The symbols move the states like this.
%: Q519->Q12, Q854->Q624, Q345->Q496, Q718->Q326, Q34->Q718, Q605->Q560, Q274->Q177, Q618->Q488, Q960->Q543, Q177->Q779, Q195->Q524, Q864->Q417, Q520->Q854, Q537->Q763, Q304->Q864, Q17->Q520, Q346->Q267, Q51->Q346, Q12->Q985, Q473->Q519, Q205->Q345, Q360->Q195, Q521->Q457, Q789->Q274, Q440->Q618, Q183->Q756, Q899->Q304, Q460->Q989, Q417->Q859, Q326->Q537, Q213->Q974, Q488->Q899, Q524->Q960, Q482->Q490, Q949->Q961, Q593->Q51, Q543->Q605, Q775->Q789, Q763->Q949, Q490->Q183, Q469->Q34, Q839->Q262, Q267->Q205, Q567->Q521, Q457->Q768, Q560->Q593, Q961->Q482, Q262->Q440, Q496->Q473, Q779->Q213, Q768->Q839, Q985->Q567, Q989->Q775, Q624->Q469, Q859->Q460, Q756->Q360, Q974->Q17
*: Q519->Q768, Q854->Q537, Q345->Q567, Q718->Q482, Q34->Q961, Q605->Q205, Q274->Q520, Q618->Q859, Q960->Q346, Q177->Q854, Q195->Q593, Q864->Q789, Q520->Q326, Q537->Q183, Q304->Q775, Q17->Q718, Q346->Q519, Q51->Q473, Q12->Q839, Q473->Q457, Q205->Q985, Q360->Q560, Q521->Q618, Q789->Q17, Q440->Q417, Q183->Q543, Q899->Q989, Q460->Q779, Q417->Q274, Q326->Q490, Q213->Q469, Q488->Q460, Q524->Q51, Q482->Q524, Q949->Q360, Q593->Q496, Q543->Q267, Q775->Q974, Q763->Q756, Q490->Q960, Q469->Q949, Q839->Q304, Q267->Q12, Q567->Q440, Q457->Q488, Q560->Q345, Q961->Q195, Q262->Q864, Q496->Q521, Q779->Q624, Q768->Q899, Q985->Q262, Q989->Q213, Q624->Q763, Q859->Q177, Q756->Q605, Q974->Q34
$: Q519->Q473, Q854->Q520, Q345->Q205, Q718->Q34, Q34->Q469, Q605->Q543, Q274->Q789, Q618->Q440, Q960->Q524, Q177->Q274, Q195->Q360, Q864->Q304, Q520->Q17, Q537->Q326, Q304->Q899, Q17->Q974, Q346->Q51, Q51->Q593, Q12->Q519, Q473->Q496, Q205->Q267, Q360->Q756, Q521->Q567, Q789->Q775, Q440->Q262, Q183->Q490, Q899->Q488, Q460->Q859, Q417->Q864, Q326->Q718, Q213->Q779, Q488->Q618, Q524->Q195, Q482->Q961, Q949->Q763, Q593->Q560, Q543->Q960, Q775->Q989, Q763->Q537, Q490->Q482, Q469->Q624, Q839->Q768, Q267->Q346, Q567->Q985, Q457->Q521, Q560->Q605, Q961->Q949, Q262->Q839, Q496->Q345, Q779->Q177, Q768->Q457, Q985->Q12, Q989->Q460, Q624->Q854, Q859->Q417, Q756->Q183, Q974->Q213
~: Q519->Q205, Q854->Q213, Q345->Q51, Q718->Q854, Q34->Q520, Q605->Q195, Q274->Q460, Q618->Q768, Q960->Q756, Q177->Q989, Q195->Q490, Q864->Q618, Q520->Q779, Q537->Q469, Q304->Q440, Q17->Q177, Q346->Q605, Q51->Q543, Q12->Q345, Q473->Q267, Q205->Q593, Q360->Q482, Q521->Q519, Q789->Q859, Q440->Q457, Q183->Q949, Q899->Q262, Q460->Q304, Q417->Q488, Q326->Q624, Q213->Q789, Q488->Q839, Q524->Q183, Q482->Q537, Q949->Q718, Q593->Q960, Q543->Q360, Q775->Q417, Q763->Q34, Q490->Q763, Q469->Q17, Q839->Q567, Q267->Q560, Q567->Q473, Q457->Q12, Q560->Q524, Q961->Q326, Q262->Q521, Q496->Q346, Q779->Q775, Q768->Q985, Q985->Q496, Q989->Q864, Q624->Q974, Q859->Q899, Q756->Q961, Q974->Q274
&: Q519->Q267, Q854->Q779, Q345->Q593, Q718->Q520, Q34->Q17, Q605->Q360, Q274->Q859, Q618->Q457, Q960->Q183, Q177->Q460, Q195->Q482, Q864->Q440, Q520->Q177, Q537->Q624, Q304->Q262, Q17->Q274, Q346->Q543, Q51->Q960, Q12->Q205, Q473->Q346, Q205->Q560, Q360->Q961, Q521->Q473, Q789->Q417, Q440->Q521, Q183->Q763, Q899->Q839, Q460->Q899, Q417->Q618, Q326->Q854, Q213->Q775, Q488->Q768, Q524->Q490, Q482->Q326, Q949->Q34, Q593->Q524, Q543->Q756, Q775->Q864, Q763->Q469, Q490->Q537, Q469->Q974, Q839->Q985, Q267->Q605, Q567->Q496, Q457->Q519, Q560->Q195, Q961->Q718, Q262->Q567, Q496->Q51, Q779->Q989, Q768->Q12, Q985->Q345, Q989->Q304, Q624->Q213, Q859->Q488, Q756->Q949, Q974->Q789

The rows follow the links: the fewer symbols apart two states are, the more alike their rows tend to be.

Each row is also shifted at random along 3 hidden directions that mean nothing.

Some states, each with a row of numbers:
Q482
10 2 -6 -16 -6 -15 -10 14 -2 2 2 9 1 14 -4 -10 10 5 -14 1 -20 5 -13 7 3 7 26 -8 -14 19 9 -14 12 -25 -5 2 21 -12 8 12 -19 -7 -9 9 6 17 -7 12 -1 5 -7 -25 -3 -27 -13 -13 4 -11 -13 -9 -8
Q346
-4 0 11 -11 2 -22 33 10 32 -4 -13 13 -23 -2 -1 7 7 2 -2 11 11 8 -24 -24 23 5 12 -9 11 -16 -2 -6 -6 -16 -11 -17 45 -1 -21 17 14 4 11 6 1 3 -17 -17 -29 11 4 -2 -12 5 5 13 1 -4 8 48 21
Q864
-6 2 4 13 -3 17 4 -4 -11 -5 -6 0 6 -9 4 -14 -11 -5 18 3 9 -13 22 -5 -19 3 -24 29 12 -18 -32 17 -11 31 6 5 -28 10 3 -12 17 13 9 -4 -5 -16 15 -6 14 -2 -3 27 8 25 20 3 8 8 11 10 3
Q440
-15 2 7 0 10 3 6 6 1 -7 11 -10 1 -17 15 -15 24 -19 17 1 24 -1 9 2 -1 -15 -27 1 7 -6 -5 11 -5 25 -14 -3 48 -2 3 -3 -3 10 14 -17 -17 -17 7 -14 -5 10 14 15 10 15 1 8 -9 13 8 18 6
Q960
0 0 2 3 -1 -14 5 1 17 -6 -15 8 -17 7 -17 -3 -22 18 -12 10 -5 14 -21 -21 12 9 18 11 -1 -4 -10 -16 -4 -24 6 -3 -46 -6 -19 6 -7 -14 -15 24 14 12 -14 2 -3 6 -18 -7 -13 -5 0 -13 -2 -10 1 -1 12
Q524
4 -1 2 -2 0 -12 7 -6 14 2 -12 6 -15 11 -15 26 -19 14 -16 1 -11 11 -21 -13 12 9 23 -11 0 -2 12 -11 -3 -27 4 -10 -25 4 -17 9 9 -9 -7 14 14 15 -18 2 -12 -4 -7 -14 -16 -9 -2 5 0 -11 0 3 7
Q521
-15 -3 5 22 18 0 -14 -3 12 -16 14 -23 -6 -26 0 -15 0 -4 12 4 32 15 0 -6 12 -20 -21 4 -6 1 0 -8 -14 18 -8 3 -32 -4 -2 -10 -31 -8 -15 -1 -15 -14 3 -1 0 13 0 11 1 9 -5 -11 -32 8 6 -32 8
Q567
-15 -4 9 15 14 -1 3 -3 20 -13 5 -13 -12 -21 2 -12 4 -6 9 7 30 11 -2 -13 13 -16 -20 4 4 -10 -6 -3 -13 14 -8 -5 -13 0 -8 -4 -13 -1 -6 0 -11 -11 -2 -7 -4 10 2 16 0 17 3 -3 -19 7 10 -3 14
Q267
-9 -2 5 13 5 -14 9 -2 30 -13 -14 0 -23 -10 -12 -6 -14 12 0 13 14 13 -20 -26 17 -4 2 12 7 -15 -15 -9 -16 -13 -1 -8 -37 -3 -21 6 -5 -7 -13 17 1 3 -14 -7 -9 10 -11 7 -13 5 5 -7 -9 0 11 4 18
Q768
-15 -3 4 14 20 10 2 -14 10 -6 10 -20 -8 -21 6 14 1 -9 10 -5 27 5 2 0 11 -18 -25 -13 4 -6 17 5 -10 22 -6 -5 -7 7 -4 -9 -5 0 -4 -10 -11 -14 3 -9 -6 -1 12 12 1 15 -5 8 -22 9 7 -11 6
Q51
-4 1 6 -6 11 -19 7 7 26 -4 7 -3 -16 -4 4 10 20 -3 -6 -2 12 14 -25 -5 27 -12 11 -28 -7 3 27 -13 -2 -14 -16 -15 46 -8 -11 15 -11 -9 -4 -1 -3 8 -14 -6 -26 7 13 -14 -11 -8 -14 3 -19 -6 -2 10 8
Q17
11 1 -5 -6 -16 9 -3 6 -26 6 -7 16 15 12 -1 -18 -6 2 3 3 -23 -19 20 9 -27 17 3 22 2 2 -29 5 9 0 13 11 -7 -1 14 -4 11 8 9 0 4 3 10 9 24 -5 -14 3 12 -2 9 -7 26 2 -4 5 -11
Q496
-12 -3 7 15 13 -5 6 -13 26 -6 -1 -10 -17 -14 -8 20 -11 3 -2 1 20 16 -18 -16 21 -13 -6 -11 6 -10 11 -2 -15 -2 -3 -10 -33 5 -19 -4 -3 -9 -12 7 3 -3 -12 -10 -17 2 5 6 -13 11 -3 5 -22 1 10 -8 14
Q177
3 2 -4 -12 -7 7 -14 15 -31 0 19 4 22 0 16 -35 33 -14 9 -3 -8 -15 20 22 -20 -1 -9 9 -10 18 -7 7 14 15 -7 13 54 -12 26 -1 -12 10 14 -16 -12 -3 19 9 17 6 6 -4 18 -6 -3 -7 8 6 -11 -2 -16
Q718
13 2 -8 -11 -16 -3 -7 13 -18 4 -6 17 10 16 -7 -34 3 8 -5 5 -26 -10 3 6 -14 15 17 23 -7 13 -21 -8 13 -17 4 11 4 -11 10 7 -9 -1 0 8 6 12 5 11 16 5 -16 -10 4 -14 -1 -21 20 -4 -12 0 -9
Q274
5 0 -8 4 -3 19 -14 -9 -25 10 5 -8 18 3 4 14 -8 -5 7 -11 -8 -13 22 17 -20 3 -9 0 2 4 3 14 7 16 11 12 -19 8 16 -14 11 8 1 -10 0 -6 14 6 16 -16 5 2 8 3 4 5 11 0 -2 -17 -13
Q949
15 2 -7 -20 -9 -6 2 2 -5 13 0 9 4 23 -1 25 6 4 -16 -8 -24 -2 -8 14 -2 10 28 -24 -8 11 27 -5 15 -25 4 -2 33 0 2 12 8 -4 4 0 12 16 -8 7 -6 -9 5 -23 -5 -20 -11 7 11 -13 -14 6 -8
Q789
-1 3 -2 -7 -7 10 -5 10 -25 4 10 3 21 1 15 -28 24 -12 11 -4 -3 -17 24 17 -20 -1 -12 10 -5 7 -9 10 8 20 -4 8 43 -7 24 -5 -1 13 17 -15 -12 -11 16 2 16 2 5 7 17 1 1 -1 11 6 -3 6 -13

From each start, follow one symbol. Which state do you reach?
Answers are names.
new walk
-12 -3 10 15 8 3 15 -5 16 -11 -5 -4 -11 -18 1 -4 -6 -1 12 6 26 4 0 -14 8 -6 -18 11 14 -20 -17 6 -17 22 -3 -3 -15 8 -12 -4 10 6 2 0 -7 -13 3 -14 -5 6 2 23 0 26 12 8 -8 10 15 13 15
&
Q519
new walk
-2 0 0 4 -4 15 -11 1 -19 0 8 -2 14 -8 12 -25 10 -9 13 0 5 -11 25 9 -19 -3 -21 19 2 2 -20 13 2 24 2 12 7 1 14 -11 -5 10 8 -11 -10 -14 18 0 19 0 1 16 15 9 8 -4 7 9 2 -5 -8
*
Q779
new walk
13 2 -4 -16 -17 9 3 0 -25 17 -4 14 16 18 4 11 0 1 0 -7 -25 -20 13 16 -20 18 10 -4 2 2 -3 9 14 -2 8 6 24 4 13 0 26 11 15 -6 6 5 7 4 8 -13 2 -7 7 -6 4 10 26 -3 -8 16 -11
$
Q17
new walk
-12 -7 3 27 10 24 5 -35 10 5 -8 -22 -6 -12 -6 52 -43 2 8 -7 19 3 11 -9 2 -6 -23 -5 20 -26 10 19 -20 28 15 -3 -87 27 -15 -24 29 2 -9 0 3 -16 2 -9 1 -21 4 25 -6 27 14 21 -9 7 20 -16 9
&
Q567
new walk
-1 1 -4 2 -3 15 -11 4 -26 -3 12 -3 17 -5 11 -21 9 -11 11 -2 2 -13 23 15 -18 -5 -18 12 -2 6 -13 10 5 26 0 12 15 -2 19 -9 -6 10 10 -14 -10 -10 19 2 17 2 5 9 18 5 2 -2 4 9 0 -4 -9
&
Q304
new walk
11 2 -8 -4 -13 14 -9 -1 -28 12 -2 8 19 11 -2 -2 -8 1 3 -3 -19 -17 21 15 -25 9 2 14 0 5 -13 8 8 6 8 10 -16 1 14 -6 11 6 6 -4 5 1 10 9 20 -10 -6 1 9 -3 6 -2 21 1 -4 -4 -12
$
Q213
new walk
10 5 -7 -19 -11 0 -11 14 -23 9 7 10 18 17 7 -12 19 -3 -6 -7 -25 -12 7 18 -13 8 13 -4 -15 18 8 -4 21 -12 -1 5 45 -8 19 5 -6 0 6 -6 1 8 5 11 8 -2 0 -19 9 -20 -10 -4 13 -5 -16 -4 -18
$
Q624
new walk
9 -1 4 -7 -10 -13 18 -3 17 3 -23 17 -15 16 -17 18 -23 18 -14 8 -16 8 -19 -18 9 16 25 5 7 -11 -7 -6 -4 -31 10 -5 -26 4 -18 10 18 -6 -4 19 15 11 -19 -3 -11 -5 -11 -7 -16 -3 4 4 13 -9 4 21 13
$
Q360
new walk
-14 -2 7 11 12 -7 8 -4 25 -12 -3 -10 -18 -16 -3 0 -4 1 6 7 27 12 -12 -18 16 -11 -11 4 8 -12 -7 -2 -14 4 -7 -7 -18 3 -16 1 -5 -2 -6 5 -3 -6 -2 -10 -11 7 -2 12 -7 15 2 -2 -19 5 13 3 15
~
Q205
new walk
-13 -1 2 11 14 11 -7 0 -4 -7 17 -15 5 -20 14 -7 16 -15 14 -4 25 -1 12 5 1 -19 -28 -7 -1 2 5 10 -6 30 -10 3 17 0 11 -10 -13 4 4 -16 -17 -17 11 -3 1 5 14 13 10 12 -2 3 -17 12 4 -11 -3
%
Q488
new walk
12 1 -7 -14 -14 -8 -8 17 -12 -1 -2 16 6 16 -4 -29 7 6 -10 5 -27 -3 -5 5 -7 13 21 16 -11 15 -13 -14 16 -24 2 8 12 -14 7 11 -15 -6 -3 9 7 16 -2 14 8 6 -15 -16 2 -20 -2 -20 13 -8 -11 -3 -9
%
Q949
new walk
-3 -4 0 16 -1 29 5 -25 -11 10 -11 -9 6 -5 -1 30 -35 3 14 -6 5 -11 21 1 -20 6 -22 11 18 -21 -12 23 -14 30 18 3 -62 24 -3 -21 36 13 6 -5 4 -16 10 -7 13 -23 0 25 3 23 19 16 11 5 14 1 1
&
Q618
new walk
-4 2 1 2 -4 13 6 2 -15 2 1 5 13 -5 10 -13 6 -11 16 2 6 -15 20 6 -16 2 -20 15 12 -9 -19 18 -2 28 1 6 15 4 9 -8 17 16 17 -12 -9 -14 15 -4 10 -2 3 18 13 16 14 9 14 11 8 16 -1
&
Q488
new walk
8 -4 -4 -4 -7 -12 -1 -1 7 1 -13 12 -9 12 -16 2 -18 18 -13 5 -19 8 -19 -9 4 11 23 6 -4 2 -3 -16 2 -31 6 -2 -36 -4 -13 7 -4 -12 -16 20 15 15 -11 5 -1 0 -14 -12 -12 -11 -3 -10 3 -9 -5 -7 1
%
Q360
new walk
10 0 -6 -10 -5 -14 -10 8 0 2 -5 7 -1 13 -8 -8 -3 12 -14 3 -21 6 -15 1 2 7 24 1 -15 14 3 -17 7 -30 1 1 -7 -7 -1 7 -18 -12 -13 12 9 18 -7 12 1 6 -10 -22 -5 -22 -12 -12 2 -9 -12 -11 -5
&
Q537
new walk
-5 0 7 -5 5 -16 15 -2 28 -1 -6 4 -17 1 -7 19 -3 7 -7 2 7 11 -24 -13 21 0 12 -17 0 -6 13 -8 -4 -19 -5 -14 13 0 -18 11 4 -4 -2 6 4 7 -17 -10 -21 1 2 -9 -16 -3 -5 7 -11 -5 3 12 14
~
Q960
new walk
-11 -5 4 16 14 -5 5 -7 29 -10 -2 -11 -20 -14 -7 9 -11 2 -4 3 17 17 -17 -18 20 -12 -4 -5 2 -9 6 -8 -14 -4 -3 -8 -37 1 -20 0 -12 -9 -16 10 -1 -1 -11 -8 -12 5 -3 5 -13 7 -2 -4 -22 1 8 -11 14
%
Q496
new walk
12 -1 -5 -15 -17 -8 -9 18 -16 0 -5 18 8 14 -5 -37 5 6 -7 7 -27 -5 -2 4 -11 14 19 19 -14 15 -18 -15 14 -22 4 10 7 -13 8 9 -17 -4 -3 9 6 14 2 14 12 6 -15 -14 2 -19 -1 -21 15 -8 -13 0 -10
&
Q624
new walk
-9 -2 0 15 15 18 -13 -13 -11 -1 17 -20 9 -16 9 9 5 -14 11 -10 22 -1 18 13 -4 -20 -28 -13 0 3 14 14 -6 31 1 3 -11 8 9 -16 -9 2 -4 -13 -9 -15 12 -1 8 -6 13 11 10 9 -4 5 -18 9 1 -27 -5
$
Q488
